Below is a small trained network, with its code and all its weights. Each question gives an input and a target symbol and asks what happens when units are switched off, that is, made to give their printed mean instead of their output.

import numpy as np


def w(rows, s, z=0):
    codes = np.array(rows[::2]) - 128.0
    scale = np.full(codes.shape[1], s)
    scale[-1] = z or s
    return codes * scale


def f(y):
    return y / 2 * (1 + np.tanh(0.7978845608 * (y + 0.044715 * y**3)))


def softmax(a):
    e = np.exp(a - a.max(-1, keepdims=True))
    return e / e.sum(-1, keepdims=True)


def log_softmax(a):
    a = a - a.max(-1, keepdims=True)
    return a - np.log(np.exp(a).sum(-1, keepdims=True))


def net(x, mask):
    ids = ['αγδεζηθλξπστφψ'.index(c) for c in x.split()]
    T = len(ids)
    res = E[ids] + P[:T]
    u = 0
    for l in range(2):
        q, k, v = (res @ M[l].T for M in (Q, K, V))
        z = softmax(np.where(np.tri(T) > 0, q @ k.T / 3**0.5, -1e9)) @ v
        res = res + np.where(mask[u], z, O[l][:, -1]) @ O[l][:, :-1]
        u += 1
        y = f(res @ A[l][:, :-1].T + A[l][:, -1])
        res = res + np.where(mask[u : u + 12], y, B[l][:, -1]) @ B[l][:, :-1]
        u += 12
    return log_softmax(res[-1] @ U[:, :-1].T + U[:, -1])


Q, K, V, O, A, B = {}, {}, {}, {}, {}, {}
E = w([
[161,250,147,60],'α',
[101,120,104,158],'γ',
[150,159,96,163],'δ',
[128,50,180,141],'ε',
[90,129,170,111],'ζ',
[79,163,193,17],'η',
[91,101,96,133],'θ',
[140,179,106,167],'λ',
[87,108,35,187],'ξ',
[190,117,98,62],'π',
[116,136,131,171],'σ',
[122,53,123,161],'τ',
[82,69,220,94],'φ',
[55,201,64,143],'ψ',
],0.02)
P = w([
[194,112,157,254],'0',
[154,101,130,147],'1',
[151,116,129,152],'2',
[156,127,123,157],'3',
[157,141,122,161],'4',
[158,133,122,151],'5',
[156,127,123,153],'6',
[156,133,120,148],'7',
[156,125,118,144],'8',
[154,129,120,148],'9',
[160,128,122,152],'10',
[157,130,120,153],'11',
[153,129,121,148],'12',
],0.0075)
Q[0] = w([
[189,112,255,105],'L0H1',
[193,104,57,48],'L0H1',
[167,229,153,159],'L0H1',
],0.0094)
K[0] = w([
[96,116,255,23],'L0H1',
[114,196,164,156],'L0H1',
[141,203,95,23],'L0H1',
],0.0074)
V[0] = w([
[98,121,95,95],'L0H1',
[108,126,99,102],'L0H1',
[254,40,109,28],'L0H1',
],0.0071)
O[0] = w([
[64,115,111,126,107],'L0H1',
[58,95,155,172,149],'L0H1',
[157,130,171,255,252],'L0H1',
],0.0074,0.00046)
A[0] = w([
[90,186,156,169,147],'L0N1',
[135,153,181,111,60],'L0N2',
[110,113,124,85,84],'L0N3',
[118,6,168,115,144],'L0N4',
[141,41,158,144,29],'L0N5',
[186,60,118,123,253],'L0N6',
[140,102,92,162,113],'L0N7',
[135,115,195,131,99],'L0N8',
[106,99,47,152,58],'L0N9',
[143,51,151,106,81],'L0N10',
[114,133,180,117,205],'L0N11',
[142,145,228,123,99],'L0N12',
],0.014,0.0072)
B[0] = w([
[45,172,47,151,178],'L0N1',
[129,101,146,35,145],'L0N2',
[204,158,116,176,131],'L0N3',
[89,253,33,175,176],'L0N4',
[153,235,175,84,138],'L0N5',
[183,95,113,247,254],'L0N6',
[153,30,133,115,142],'L0N7',
[62,154,135,54,141],'L0N8',
[52,73,228,63,143],'L0N9',
[200,166,94,138,145],'L0N10',
[35,175,107,125,188],'L0N11',
[64,168,178,33,180],'L0N12',
],0.007,0.0081)
Q[1] = w([
[132,110,205,42],'L1H1',
[118,100,187,46],'L1H1',
[105,129,255,107],'L1H1',
],0.0095)
K[1] = w([
[27,254,131,109],'L1H1',
[50,172,148,46],'L1H1',
[45,154,115,54],'L1H1',
],0.0084)
V[1] = w([
[105,146,164,199],'L1H1',
[112,126,2,79],'L1H1',
[98,121,17,135],'L1H1',
],0.0052)
O[1] = w([
[108,119,141,93,255],'L1H1',
[89,91,245,128,17],'L1H1',
[137,103,141,184,93],'L1H1',
],0.011,0.00044)
A[1] = w([
[163,35,163,60,60],'L1N1',
[57,171,133,96,246],'L1N2',
[135,185,188,152,57],'L1N3',
[89,53,28,201,94],'L1N4',
[75,53,73,54,193],'L1N5',
[210,65,158,86,3],'L1N6',
[69,150,94,133,48],'L1N7',
[79,255,141,105,99],'L1N8',
[119,114,116,171,89],'L1N9',
[156,113,143,192,45],'L1N10',
[27,93,63,62,34],'L1N11',
[252,178,61,87,69],'L1N12',
],0.009,0.0072)
B[1] = w([
[212,173,219,171,125],'L1N1',
[76,91,108,129,247],'L1N2',
[244,135,27,109,139],'L1N3',
[202,196,233,33,195],'L1N4',
[172,172,181,244,165],'L1N5',
[145,169,92,75,137],'L1N6',
[169,106,233,75,149],'L1N7',
[153,69,69,146,252],'L1N8',
[158,118,113,6,137],'L1N9',
[62,109,61,10,149],'L1N10',
[255,135,189,97,174],'L1N11',
[70,58,183,151,196],'L1N12',
],0.0077,0.014)
U = w([
[122,130,159,156,139],'α',
[141,110,138,150,62],'γ',
[209,6,101,158,128],'δ',
[150,123,132,138,20],'ε',
[110,99,195,58,65],'ζ',
[127,122,152,152,119],'η',
[157,132,195,148,2],'θ',
[134,140,130,185,189],'λ',
[140,111,131,152,49],'ξ',
[223,243,126,94,20],'π',
[166,118,77,222,75],'σ',
[156,133,132,142,58],'τ',
[137,117,54,85,142],'φ',
[61,71,134,213,254],'ψ',
],0.012,0.0047)

Each question gives the input, a string of symbols that net reads in full, and the target symbol t.
The units are the heads (3 rows each of Q, K, V and O) and the neurons (one row each of A and B). Each row of codes is followed by its name. A weight is (code - 128) times the scale printed after its matrix; where a second scale follows, it is the last column's (O, A, B and U).
mask holds one flag per unit, layer by layer, with each layer's heads first. A switched-off unit (its flag False) gives its mean, the last column of its rows in O or B, instead of its output. The means were averaged over made-up inputs and are rounded, as every weight is.
A unit's drop is (log p(t) with every unit on - log p(t) with that unit switched off) / (log p(t) with every unit on - log p(t) with every unit switched off).
top k neurons: the k neurons with the biggest drops, biggest first
top k neurons in layer l: the k neurons of layer l with the biggest drops, biggest first
drop when u is switched off: that unit's drop, to one decimal
input π α ψ, target π: top neuron	(L1N11)
input η π ε α π η δ, target π: top 2 neurons in layer 0	(L0N1, L0N12)
input π π ζ π ζ ξ ξ λ γ, target π: top 3 neurons in layer 1	(L1N4, L1N12, L1N8)
input π π α π α ζ π γ ψ, target π: top 3 neurons in layer 1	(L1N11, L1N12, L1N4)
input π α ζ, target ψ: top 3 neurons	(L1N4, L0N12, L0N6)
input π α η α φ, target φ: top 2 neurons	(L0N4, L1N8)
input α α η η π τ λ α π λ, target π: top 4 neurons	(L1N12, L0N12, L1N2, L1N8)
input θ ζ ζ, target ψ: top 2 neurons	(L1N4, L1N2)
input ζ ζ ψ λ, target ψ: top 2 neurons in layer 1	(L1N4, L1N11)
input ζ ε α π δ, target π: top 4 neurons	(L1N4, L1N2, L1N8, L1N12)
input σ τ α η ξ, target θ: top 2 neurons	(L1N5, L0N9)
input θ λ α π π η ψ δ ξ, target θ: top 2 neurons	(L0N9, L1N5)
input π π α σ, target π: top 2 neurons in layer 1	(L1N4, L1N12)
input ε π λ, target π: top 2 neurons in layer 0	(L0N1, L0N12)
input θ λ δ π π α α, target φ: top neuron in layer 0	(L0N6)
input π ε ψ γ φ ψ π τ α γ, target π: drop when L0N8 is switched off	0.0
input π δ α ψ η η α α π φ θ, target π: drop when L0H1 is switched off	0.3
input ζ φ ζ π π φ ζ π ζ φ, target φ: drop when L0N4 is switched off	0.2
input λ π ε, target σ: drop when L0N5 is switched off	0.5
